Each row has a class, written after it.
[-23   6 -12   7  11 -11 -15  11   5 -11 -10   2   1  31   1   9  12  22
 -12   3  18  -4   0 -37  15  20  14  -3 -20  13   9  -5   5  43]  z_835
[ 21  -5  -9  17 -21  15 -16   7   0  -6   5  -5   3   1  15  18 -28   4
   5  19  -1 -10 -12   3  -5  -2 -12 -16  -1   4 -26   1 -14  -2]  z_973
[-49   5   7 -23  23 -34   7 -18 -21  -7   2  -5  -4  26  10   3  41   6
 -15 -19 -11  12   7 -13   4  11  29 -24  22  12  34  -1   9   6]  z_38
[-67 -28  10   8   1 -18  22   7  15 -17   8  -8   9  27  26  21  33   5
  13   4   4   7 -12 -39  12  36  30 -65  18   1  13  -3   2  23]  z_973
[-63  -6 -18   1  21 -14   4  21  13  -6  -9 -12 -11  28  22  13   4  29
  -4  11  13  -1   7 -49  43  19  35   5 -19  -3   3  29  -2  78]  z_835
[-14  22   3 -18  29  -6   1 -12  -6 -10   4   4 -17 -16   0 -16  20 -10
 -19 -32 -17   7   0  28  -7 -12 -21  20  26  -8  41  14   9 -40]  z_10
[-20 -30  28 -14  -4  -8  29 -25  15  -5  18  -6   7  14 -13  -3   7 -11
  10 -10 -17  16 -14  24 -24  10   5 -56  43  -2  19 -20 -14 -24]  z_434
[  2  37  14 -22   1  36   5   4  33  -3  10  31   1  36 -28  -2  48  -3
 -18 -33 -10  31  24  20 -38   0 -14 -17  24  20  28 -20  -3 -31]  z_973
[ 15  -1   2  15 -15  20  -2  -1  32   9   8 -10  17   6   0  13 -41  14
  11  40  -4   0 -10   7   4  13  27 -16 -16  -1 -39  15 -30  32]  z_434
[ 20 -25 -20  11 -29  -6 -23 -20 -20  -9   4 -22  -6  -8  11   4 -38 -16
  12  20   7 -20 -31  21   5  -1 -18  -4 -11   7 -22   7  -8  -9]  z_714
[-28  43   4 -19  38  16   1  -2  26   0   0  14  -6   0  -3  -7  45  -3
 -16 -24 -12  20  17  13   0  11   8  16   7   3  39  24  10  -7]  z_10
[-49  11  20 -37  39 -26  17  -2   4 -18  -6  25 -11  31  -6 -14  82  -9
 -26 -54   7  -1   4  -7  16  30 -15 -12  16   8  55 -12  31 -23]  z_158
[ 45  39  -1  10 -15  24 -16  18  37   7 -19  15   4  18 -10  12   7  -1
  -4   5  11   7  17   7  -5   2 -17  17 -33   4  -8 -13  -3   2]  z_165
[-12  14  16 -26  13   3   9 -21  18  -5   7  22  -1  24 -31 -15  23  -3
 -15 -34 -19  14   7  25 -23   5  -5 -15  30   9  30 -12  -4 -27]  z_434
[-28 -36  18 -19  10 -25  37  -2 -17 -14  12 -22 -17  23  13  -1   3   0
  -2 -18   0 -15 -35  21   0  -4 -28  -9  20  -1  33  -2  -8 -23]  z_835
[-35 -10  -9  -3  32 -19  -9 -10 -26  18 -18 -30   8   5  22  12   3   1
  18  20 -18   6 -15 -22  15  16  49 -35   7  -8  -2  24  -1  45]  z_38
[ 13  13   9  -3   4  -3  -1   6 -20 -14  -4  22  -9  25 -12  -9  17  -4
 -16 -34  -8  -6  -5  13 -16 -10 -43  -5  24   0  26 -26   9 -55]  z_973
[-28  29 -34  -4  28   2 -27  -3   3 -11 -19  29 -22  -1 -16 -22   5  16
 -36 -31 -20  -4  27 -13  15  -5  12  53 -13   5   2  26   3  29]  z_434
[-67 -25   9 -16  20 -23  42   7 -15 -17   9   0 -21  16  15 -10  30   1
  -4 -35 -25 -10 -18   9  10   1 -13 -14  41 -12  42  13   6 -33]  z_973
[-61 -55  -4 -26  38 -49  32 -17 -51 -15  -3 -23 -35   6  14 -13   9  -8
   1 -35 -15  -9 -35  -2   6 -11 -22 -15  45 -21  53   5  11 -14]  z_835
[ -7  24   0 -21  17  14   6   5  17   1 -21  14 -10   4 -11 -13  52  -6
 -20 -38 -21   8  18  17 -13  -2 -20  15  -4  -1  34   3  11 -22]  z_165
[  6 -48 -10   9  -3 -38   3 -29 -50 -16  -4 -17 -28 -29   8 -14 -47 -16
  -6 -20 -25 -12 -33  25  -9 -29 -34   5  26 -22  -2  -2 -11 -39]  z_434
[-29  33   2  -1   5  25 -14   7  42   1  -6  16  18  45 -16  -1  42   7
   0   8  15  14  16 -16  20  37  34 -16 -22  23   7   9   8  38]  z_714
[-42 -42 -16  -7  11 -29   4 -23 -34   2  -5 -24 -14  -4   7 -13  -2 -21
  22  -6 -17   3 -33   5  10   2   3 -25  21 -16  17  20  12  -4]  z_714
[ 37  26  -6  -5  -5  16 -28  17  18   6 -13  10  -1   0   0   9  -1  -3
 -20   8  17   2  10   5  12   9  -8  15 -27   3 -19   2  -1  12]  z_158
[-15  12  12  -9  10  -5  -3  -8  19  -4  21 -14   9  -3   1   2  14  -4
   1  -2  -4  17  -6  14 -18   7  11 -27  24   2  24   5   1 -13]  z_10
[110  31  -9   5 -43  35 -67   9  18  20   1  -8  20 -13 -18  17 -45 -12
 -15  30  18  15   3  31 -38 -10 -19  -7 -32  12 -53 -20 -17  -8]  z_158
[ 26  38  -3   8 -26  63 -23  36  79  26 -22  -2  28   9  -9  19  20  10
   3  27  -1  23  33  -5  -7  25  32 -15 -46  11 -31   9 -16  47]  z_165
[ -7 -40 -16   1   7 -27  30   6 -44  -1 -10 -20 -29 -30  16   3 -10 -30
  -6 -17  -5   9 -32  -1   4 -11 -20  -9  13 -14  13   5  -2 -17]  z_766
[-69 -37  24 -25  18 -32  55  -1 -22 -19  17  -8 -25  15  18 -11  28 -10
  -2 -42 -29  -8 -29  22   2  -3 -27 -22  57 -17  53   6   5 -56]  z_973
[-24 -12  39 -41  20   9  32  -5  21  -4   7  -1   0  16   8   5  57 -21
  -6 -18  -1   0  -7  29   4  28 -14 -38  23   3  35  -5   2 -30]  z_158
[-54 -13 -29  25   9 -35 -23  -1  -2 -20 -10  -6   0   7  11  -2 -17  24
  -8   4   3 -14  -1 -57  35  20  46  -1 -19  -3 -23  25  -1  65]  z_434
[ 75  73  -6  -7  -7  64 -35  11  46  18 -29  33   7  15 -34   2  30  -5
 -23 -10  -3  15  29  28 -31  -2 -23  30 -41  21  -3  -9  -2 -13]  z_165
[ 39  -1  11  -1 -26  21 -11  17  31  18   7 -26  22  -1  10  21 -20  -2
   3  37  14   6 -16  16  -1  17  12 -27 -26   2 -40   9 -20  17]  z_158
[ -1 -16  -1  -4  33 -38   5 -25 -48 -10   2 -20 -16 -29  10 -16 -18 -24
   7 -23 -19  -5 -36  31 -13 -25 -38   1  43 -31  37   6  11 -56]  z_10
[-31  -3 -11 -15  12  -6  24  14   6   1   4   1 -10   6 -11   4  27 -11
 -10 -16   4  23   0 -18   0  15  14 -28   9  10  22  -1   5  11]  z_766
[ 20  -9  21  -3 -20  11  13 -11  13   2   6  -4   2  20  -6   2   2 -27
  13   4   7  13 -20  45  -7   6 -29 -24   9   6   9 -16 -12 -36]  z_714
[ 19  33 -38  15 -22  13 -53  13   5   1  -2  10  -3   1  -8   3 -30  22
 -18   4  -3   4  11 -21  -9 -13  11  15 -14  10 -29  14  -2  25]  z_973
[ 22  17   4  -5  15  18 -13 -14  -4  27 -13 -11  21  12  -1  17   6  -6
  13  26 -13  18  -7  11 -14  13  28 -40   3  10  -6  -4 -11  18]  z_38
[ 24  25  29 -12  -9  46  11   8  56  19 -13   5  16  18 -11  14  54 -17
   7  -5  -9  30  14  27 -32  18  -4 -30 -11  11  16 -15  -8 -16]  z_165
[-12  40  17 -16  34  -8  -1 -11  -6  -7 -13  25   9  44 -10   1  60   1
 -20 -20   2   6  12  -3  -1  23   7  -7   1  24  38 -26  12  -8]  z_38
[-21  17   6 -27  34  29  11   2  31  19  -7   9   5  46 -14  10  42   8
   8  -2  -2  20   1  -3  -6  27  19 -27   1  14  28   8   0  32]  z_835
[ 32  -8  23  16 -22 -17   9   0  11 -12  -9  -2  15  16   0  14  15 -19
   6  -8  10   7 -12  12 -22   9 -38 -35  -2  -3  13 -48   0 -40]  z_165
[-62 -29  -3   2  -2 -19  15  -7  11  -9  -1 -15  -5  20  20   6  18  -6
  15   4  11  10 -11 -18  34  24  23 -31   5  -1   7  20   2  33]  z_714
[  0 -10  12 -12 -15   7   7   0   1  -3  18  -4  -3  16  -9   3   7  -9
   1 -15 -15  12 -12  21 -31  -7 -16 -42  40   4  17 -15  -5 -43]  z_973
[ 28 -15  26  17  -9 -22   6 -15  -7 -13  19 -23  14 -14  10   6 -20 -18
  14   9   7   3 -34  30 -23  -2 -29 -35  26 -10  13 -27  -5 -53]  z_10
[ 28 -35   9   6 -10 -36  -6   0 -33 -14  -1 -20  -1 -11  12   2 -13 -21
  -8  -6  14  -6 -26  10  -8  -4 -37 -30   6 -11  -4 -31   4 -38]  z_158
[ 69  69  -1  -3  -8  41 -48  -3  32  10  11  10  19  -7 -32  -4 -17   3
 -18  10   1  17  14  38 -39 -15  -9  13  -2  12  -4  -4  -7 -23]  z_10
[-44 -13   1  -6  20  -3  11 -15  15 -14   4   7  -4   6   1  -6   5  10
  -2  -1 -13 -15   2  -2  17  19  15 -14  15   4   8  12  -6  20]  z_434
[ 18  39 -10   8  -6  28 -19  16  21  -1  -8  27  -5  17  -4   9  -3  11
 -16  -1   2   7  15  -3   3  -2 -11  13  -4   5  -9   1  -6   6]  z_973
[ 81  -2   9   9 -43  32 -26   1  16  15  11 -24  17  15 -12  26 -50  -1
  10  43  19  11 -20  26 -39  -7 -16 -36 -10  13 -30 -31 -29  -3]  z_835
[ 12  -5  -6  -8 -14   7 -15  -2  10   2   9 -16   2  19  -6  14 -15   8
  -2  13   8   9  -7   0 -19   2   1 -21  -3  12  -4 -11 -13  17]  z_835
[ 51 -22 -27  21  -8   6  -9  12 -24  24 -13 -28  -1 -33   3  19 -52 -26
  21  33   6  12 -37  -3 -13  -5  -1 -26 -11 -12 -33   2 -14  14]  z_766
[-114  -11    8  -40   50  -11   49   -4   20   -9    1   13  -30   35
    2   -2   80    4   -7  -39  -24   21    6  -11   26   36   19  -12
   32    8   80    9   18   15]  z_835
[ 37  -7  21  -7  -5 -18  -4  -1 -17  -9  -1  -3   1   6  -2   1  11 -23
 -17 -18  13   1 -17  24 -14   1 -43 -19   4  -1  10 -33   6 -52]  z_158
[ 43  30 -30  -1 -26  11 -55  -8  -9   1  -3   6  -4   5 -30 -18 -24  -5
 -20  -8   1   2   0  24 -18 -20 -18  22 -12  18 -12   2   3 -15]  z_714
[ 28  -7  14   2  -4   0  10  -2   0  -3  -2  -3  -9  25   4  14 -14  -4
   0   1  19   4 -22  14  -7  -3 -37  -7  -1   5   8 -21 -15 -11]  z_835
[ 21  33 -35  -3  -8  27 -47  -1   2   7 -16  12  -8  -2 -17 -13  -4  -1
 -21  -2  -7   5  13  16   2  -8   1  36 -27  15 -11  23   3  14]  z_714
[-42   0   5 -29   7  25  15  -9  27   8  -3   2   2  24  -7  -4  54 -15
   2 -11 -12  21   1  20   4  27  20 -26   6  15  27  19   2   4]  z_714
[-20  31 -35  12   1  15 -39  11  21   1 -13  12  -5  20  -8  -6   3  12
 -10   9  14   6  20 -24  32  11  25  26 -37  18 -17  29   6  55]  z_714
[-99 -23   6 -30  56 -51  43 -18 -41 -15  -8  -7 -25  25  26  -5  68  -5
 -13 -45 -26   8  -2 -13  27  13  19 -19  36  -1  62  13  17  -4]  z_38
[108  20   4  22 -34  10 -26  15  -2   9 -27   9  -4  -6 -20   1 -38 -29
   0 -13   1  -2 -15  57 -35 -32 -81  26  -8  -9  -5 -48  -9 -71]  z_165
[-28 -30  12 -20  21 -11  55  11 -12  -1   6 -17 -14   1   4  -1  20 -26
   2 -15   1  -1 -35  11   2   9 -11 -26  20  -6  31   7  -6 -20]  z_766
